Below is a small trained network, with its code and all its weights. Each question gives an input and a class and asks what happens when units are switched off, that is, made to give their printed mean instead of their output.

import numpy as np


def w(rows, s, z=0):
    codes = np.array(rows[::2]) - 128.0
    scale = np.full(codes.shape[1], s)
    scale[-1] = z or s
    return codes * scale


def norm(h):
    return h / np.sqrt((h * h).mean(-1, keepdims=True) + 1e-5)


def f(y):
    return y / 2 * (1 + np.tanh(0.7978845608 * (y + 0.044715 * y**3)))


def log_softmax(a):
    a = a - a.max(-1, keepdims=True)
    return a - np.log(np.exp(a).sum(-1, keepdims=True))


def net(x, mask):
    res = np.array(x, float).reshape(1, 4) / 4 @ E
    u = 0
    for l in range(3):
        y = f(norm(res) @ A[l][:, :-1].T + A[l][:, -1])
        res = res + np.where(mask[u : u + 4], y, B[l][:, -1]) @ B[l][:, :-1]
        u += 4
    return log_softmax(norm(res)[-1] @ U[:, :-1].T + U[:, -1])


A, B = {}, {}
E = w([
[232,192,200,43,186,201],'x0',
[74,184,177,35,210,69],'x1',
[82,136,210,150,212,254],'x2',
[137,107,226,187,187,67],'x3',
],0.0078)
A[0] = w([
[243,125,101,81,14,71,121],'0.n1',
[224,92,166,141,188,81,156],'0.n2',
[1,200,63,180,135,140,6],'0.n3',
[22,213,92,170,104,165,138],'0.n4',
],0.0095,0.0021)
B[0] = w([
[55,178,34,115,14,171,253],'0.n1',
[48,233,124,103,155,145,193],'0.n2',
[137,77,190,82,11,125,173],'0.n3',
[194,91,190,76,75,110,169],'0.n4',
],0.011,0.0065)
A[1] = w([
[127,100,122,99,154,37,79],'1.n1',
[110,177,214,114,29,31,1],'1.n2',
[125,2,150,219,123,198,215],'1.n3',
[94,163,207,173,129,32,116],'1.n4',
],0.0073,0.0024)
B[1] = w([
[65,124,53,154,157,168,123],'1.n1',
[51,77,146,101,135,147,244],'1.n2',
[244,152,121,170,123,33,254],'1.n3',
[8,123,65,148,182,105,202],'1.n4',
],0.014,0.0026)
A[2] = w([
[159,137,120,152,109,89,83],'2.n1',
[138,169,187,55,142,205,139],'2.n2',
[188,99,8,114,65,166,191],'2.n3',
[72,151,95,146,203,120,3],'2.n4',
],0.012,0.0039)
B[2] = w([
[88,175,175,136,90,142,136],'2.n1',
[154,156,182,80,147,139,206],'2.n2',
[118,133,131,249,139,145,254],'2.n3',
[140,138,130,112,178,93,156],'2.n4',
],0.016,0.0093)
U = w([
[148,114,125,175,87,173,194],'0',
[109,166,156,86,169,149,171],'1',
[158,159,195,50,192,206,163],'2',
[171,207,40,91,119,178,4],'3',
[66,116,93,114,178,121,201],'4',
[187,71,52,59,123,130,4],'5',
[73,117,59,202,36,207,146],'6',
[55,44,144,48,11,133,63],'7',
],0.011,0.0048)

Each question gives the input, the list of numbers given to net, and the class t.
The units are the neurons (one row each of A and B). Each row of codes is followed by its name. A weight is (code - 128) times the scale printed after its matrix; where a second scale follows, it is the last column's (A, B and U).
mask holds one flag per neuron, layer by layer. A switched-off neuron (its flag False) gives its mean, the last column of its row in B, instead of its output. The means were averaged over made-up inputs and are rounded, as every weight is.
A unit's drop is (log p(t) with every unit on - log p(t) with that unit switched off) / (log p(t) with every unit on - log p(t) with every unit switched off).
The circuit of an input: a set's keep is (log p(t) with only the set's units on - log p(t) with every unit switched off) / (log p(t) with every unit on - log p(t) with every unit switched off). Starting from all 12 units, units are removed one at a time, each time the one whose removal leaves the highest keep (on an exact tie, the one counted first), for as long as the keep stays at least 0.8.
circuit, biggest first: the units of the circuit, biggest drop first
most important unit: the unit with the biggest drop
top k neurons: the k neurons with the biggest drops, biggest first
k most important neurons of layer l: the k neurons of layer l with the biggest drops, biggest first
drop when u is switched off: that unit's drop, to one decimal
input [1,-7,4,-4], class 0: circuit, biggest first : [0.n1; 1.n3]
input [1,7,-2,-5], class 2: top 3 neurons : [0.n1; 1.n4; 2.n2]
input [-2,2,0,2], class 4: circuit, biggest first : [0.n1; 1.n4]
input [-2,-8,3,-7], class 0: circuit, biggest first : [1.n3; 0.n1; 0.n2]
input [3,6,-8,0], class 6: circuit, biggest first : [0.n1; 2.n3]
input [-4,4,-3,-5], class 7: top 2 neurons : [0.n3; 1.n2]
input [1,-1,4,-4], class 2: circuit, biggest first : [0.n1]
input [-3,1,5,0], class 7: circuit, biggest first : [0.n3; 2.n3]
input [-7,-2,3,-3], class 0: circuit, biggest first : [1.n3; 0.n1]
input [-8,0,5,-3], class 7: 2 most important neurons of layer 0 : [0.n3; 0.n4]
input [1,-4,-2,7], class 1: top 2 neurons : [0.n2; 2.n3]
input [-1,7,-3,-3], class 7: top 2 neurons : [2.n3; 1.n2]
input [-4,0,-1,-2], class 7: 3 most important neurons of layer 0 : [0.n3; 0.n4; 0.n1]
input [4,4,-7,-5], class 6: most important unit : 2.n3
input [6,-6,-2,5], class 1: 2 most important neurons of layer 2 : [2.n2; 2.n3]
input [5,-7,-1,4], class 1: 3 most important neurons of layer 1 : [1.n3; 1.n4; 1.n1]
input [-7,1,7,-1], class 7: drop when 0.n3 is switched off : 0.2
input [-4,3,0,1], class 7: drop when 0.n3 is switched off : 0.5
input [-4,-5,4,3], class 0: drop when 1.n3 is switched off : 0.3
input [8,0,-7,3], class 6: circuit, biggest first : [0.n1]
input [-5,8,-5,-3], class 7: drop when 0.n3 is switched off : 0.4
